Here is a tiny trained network, its code and every weight. The questions are about switching its units off for an input and a class, where a switched-off unit gives its printed mean instead of its output.

import numpy as np


def w(rows, s, z=0):
    codes = np.array(rows[::2]) - 128.0
    scale = np.full(codes.shape[1], s)
    scale[-1] = z or s
    return codes * scale


def f(y):
    return np.maximum(y, 0)


def log_softmax(a):
    a = a - a.max(-1, keepdims=True)
    return a - np.log(np.exp(a).sum(-1, keepdims=True))


def net(x, mask):
    res = np.array(x, float).reshape(1, 6) / 4 @ E
    y = f(res @ A[0][:, :-1].T + A[0][:, -1])
    res = res + np.where(mask, y, B[0][:, -1]) @ B[0][:, :-1]
    return log_softmax(res[-1] @ U[:, :-1].T + U[:, -1])


A, B = {}, {}
E = w([
[74,146,92,58,197,134,171,144,167,121,100,113],'x0',
[130,140,147,123,134,118,128,142,121,123,133,132],'x1',
[59,204,84,212,123,128,129,139,133,126,128,189],'x2',
[184,144,123,130,150,142,57,163,187,188,108,159],'x3',
[163,138,142,128,70,87,249,151,166,160,91,137],'x4',
[73,112,141,122,134,79,93,142,63,227,101,119],'x5',
],0.013)
A[0] = w([
[86,155,103,180,112,137,122,148,122,125,127,159,131],'n1',
[154,169,142,144,166,166,162,151,134,83,150,120,60],'n2',
[121,126,121,134,131,127,130,121,126,127,128,136,3],'n3',
[91,108,134,123,168,157,84,116,116,109,200,135,63],'n4',
[95,90,140,151,152,88,122,134,93,194,108,108,33],'n5',
[105,122,101,141,111,96,106,143,74,184,81,107,52],'n6',
[160,122,143,149,77,101,197,147,133,156,107,150,39],'n7',
[183,154,113,115,141,158,103,160,147,178,113,168,92],'n8',
[95,109,129,155,176,184,54,82,54,98,159,120,113],'n9',
[147,144,147,135,66,105,190,134,130,162,93,129,25],'n10',
[69,160,118,160,126,120,135,119,134,142,111,156,91],'n11',
[122,128,134,181,145,152,144,124,139,111,124,153,120],'n12',
[162,145,130,115,143,130,119,167,160,170,110,154,68],'n13',
[99,146,146,96,160,91,196,153,183,128,48,136,104],'n14',
[165,113,139,55,174,162,159,143,134,149,121,78,104],'n15',
[125,109,106,110,119,77,148,137,159,128,120,165,42],'n16',
[159,135,109,136,120,164,137,113,170,77,166,153,119],'n17',
[89,120,132,94,120,93,114,126,88,175,85,156,71],'n18',
[180,106,190,211,2,129,67,104,44,100,167,152,17],'n19',
[163,72,124,72,106,125,115,109,139,116,133,125,93],'n20',
[91,158,75,160,150,98,132,122,137,109,137,172,8],'n21',
[191,26,179,65,125,116,127,98,120,153,148,92,82],'n22',
[89,141,109,77,186,149,110,134,123,100,124,142,102],'n23',
[90,96,119,134,88,113,199,97,8,98,153,120,125],'n24',
[92,205,88,122,108,151,132,159,144,144,153,173,114],'n25',
[82,124,68,82,181,99,152,154,128,105,76,118,156],'n26',
[89,136,131,125,74,115,161,87,74,103,204,122,40],'n27',
[178,135,109,160,105,140,81,148,146,178,108,142,136],'n28',
[161,150,122,132,106,106,187,119,127,157,104,134,89],'n29',
[139,108,146,142,105,126,117,139,99,135,144,163,47],'n30',
[152,136,128,127,103,168,142,106,175,92,178,139,21],'n31',
[162,140,103,100,117,129,127,119,160,69,158,168,24],'n32',
[142,151,142,92,134,120,89,139,163,172,142,170,25],'n33',
[103,186,118,151,106,121,106,120,131,134,101,135,88],'n34',
[112,154,103,161,119,99,148,133,148,136,128,161,65],'n35',
[168,99,130,175,58,100,134,129,113,130,140,123,101],'n36',
[153,141,92,132,205,127,93,144,112,130,160,122,103],'n37',
],0.013,0.0027)
B[0] = w([
[61,171,159,144,126,75,101,94,111,129,144,90,190],'n1',
[146,67,128,132,202,128,155,151,140,126,49,121,176],'n2',
[116,99,149,89,133,123,113,131,54,125,111,131,130],'n3',
[99,133,124,130,63,205,80,158,78,168,81,60,188],'n4',
[185,76,183,188,246,132,221,199,149,79,33,95,185],'n5',
[158,91,186,144,210,94,119,218,206,51,56,143,186],'n6',
[114,154,142,161,57,208,38,175,120,136,109,97,197],'n7',
[209,165,63,64,152,133,140,115,44,58,218,83,188],'n8',
[99,130,125,104,38,213,85,248,106,189,132,58,223],'n9',
[144,111,115,163,43,217,59,219,92,148,136,67,193],'n10',
[68,119,158,130,148,66,119,88,62,130,151,107,178],'n11',
[122,143,144,152,108,21,134,135,117,166,114,101,164],'n12',
[197,128,20,81,111,161,221,103,63,78,196,125,174],'n13',
[132,87,153,97,72,211,75,123,166,215,138,196,196],'n14',
[96,198,194,154,84,25,75,58,126,143,156,147,194],'n15',
[145,143,110,117,70,138,99,129,159,157,89,128,151],'n16',
[148,58,171,133,173,87,165,200,238,103,75,130,199],'n17',
[152,50,154,181,210,115,208,232,189,109,54,139,181],'n18',
[59,86,138,90,170,143,121,60,231,221,143,233,252],'n19',
[61,149,144,151,111,38,81,116,111,107,105,127,176],'n20',
[84,204,117,177,124,77,81,118,101,133,144,119,181],'n21',
[74,181,173,191,109,18,45,79,89,122,183,95,218],'n22',
[110,87,141,108,81,188,98,85,176,225,132,254,184],'n23',
[214,204,40,30,178,157,226,106,69,48,185,93,206],'n24',
[61,159,203,135,126,42,106,72,62,154,158,116,192],'n25',
[124,90,113,67,138,141,212,68,207,173,198,229,192],'n26',
[168,111,17,79,130,106,151,100,43,27,198,148,178],'n27',
[231,180,23,82,134,128,208,51,81,25,189,175,195],'n28',
[123,165,105,115,53,177,55,176,118,156,92,103,179],'n29',
[91,106,109,143,117,118,135,142,148,125,127,198,157],'n30',
[136,80,156,151,222,124,173,192,171,58,72,67,184],'n31',
[128,71,169,173,215,122,180,201,164,58,72,74,181],'n32',
[155,115,63,113,142,134,186,114,94,84,133,104,168],'n33',
[96,187,166,143,170,109,82,128,129,122,166,107,171],'n34',
[71,195,127,166,78,77,81,129,125,121,142,101,171],'n35',
[97,66,130,118,125,167,101,97,176,224,102,230,187],'n36',
[150,132,103,153,41,195,116,158,114,118,153,132,177],'n37',
],0.0064,0.02)
U = w([
[122,136,148,144,38,241,84,198,134,163,112,74,81],'0',
[80,167,187,173,125,3,92,97,122,135,145,89,104],'1',
[152,95,174,164,229,115,168,213,180,103,38,106,107],'2',
[113,104,141,106,129,180,130,85,194,196,145,238,253],'3',
[184,157,69,86,137,159,181,107,96,73,182,102,83],'4',
],0.011,0.0033)

Each question gives the input, the list of numbers given to net, and the class t.
The units are the neurons (one row each of A and B). Each row of codes is followed by its name. A weight is (code - 128) times the scale printed after its matrix; where a second scale follows, it is the last column's (A, B and U).
mask holds one flag per neuron, in row order. A switched-off neuron (its flag False) gives its mean, the last column of its row in B, instead of its output. The means were averaged over made-up inputs and are rounded, as every weight is.
A unit's drop is (log p(t) with every unit on - log p(t) with that unit switched off) / (log p(t) with every unit on - log p(t) with every unit switched off).
The circuit of an input: a set's keep is (log p(t) with only the set's units on - log p(t) with every unit switched off) / (log p(t) with every unit on - log p(t) with every unit switched off). Starting from the 12 units with the biggest drops (on a tie, the unit counted first), units are removed one at a time, each time the one whose removal leaves the highest keep (on an exact tie, the one counted first), for as long as the keep stays at least 0.8.
units of the circuit, in order: the units of the circuit, biggest drop first
most important unit: the unit with the biggest drop
top k neurons: the k neurons with the biggest drops, biggest first
drop when u is switched off: that unit's drop, to one decimal
input [6,7,-3,6,2,2], class 3: most important unit : n14
input [7,7,-6,2,1,-2], class 3: top 2 neurons : (n14 n26)
input [-1,4,-5,-8,7,8], class 2: top 4 neurons : (n5 n18 n6 n9)
input [3,-7,3,2,-1,-4], class 2: top 2 neurons : (n22 n19)
input [-7,2,3,8,5,-1], class 4: top 3 neurons : (n28 n8 n13)
input [-7,3,1,1,6,1], class 3: top 2 neurons : (n19 n36)
input [-8,2,-2,8,4,-6], class 3: top 3 neurons : (n19 n36 n24)
input [8,1,4,-8,-5,-1], class 3: top 3 neurons : (n23 n26 n8)
input [4,-4,4,5,5,-6], class 2: top 3 neurons : (n17 n9 n32)
input [2,-6,6,4,2,-7], class 2: top 2 neurons : (n17 n22)
input [7,-6,6,-7,2,-3], class 3: top 4 neurons : (n26 n14 n22 n23)
input [7,-7,8,3,3,8], class 1: top 2 neurons : (n25 n11)
input [5,2,7,0,5,8], class 2: top 4 neurons : (n18 n5 n6 n22)
input [7,4,5,6,-1,-8], class 2: units of the circuit, in order : (n32)
input [5,7,7,-6,7,-2], class 0: top 3 neurons : (n14 n10 n7)
input [1,5,-3,2,-6,6], class 0: top 3 neurons : (n9 n4 n37)
input [6,6,6,8,-3,8], class 2: drop when n24 is switched off : 0.9
input [-2,-1,1,5,7,-4], class 0: drop when n32 is switched off : 0.0
input [-4,-8,5,-6,-3,2], class 4: drop when n24 is switched off : 1.9
input [8,8,0,-2,8,-5], class 0: units of the circuit, in order : (n10)
input [-8,-4,-5,3,1,5], class 3: drop when n19 is switched off : 1.6
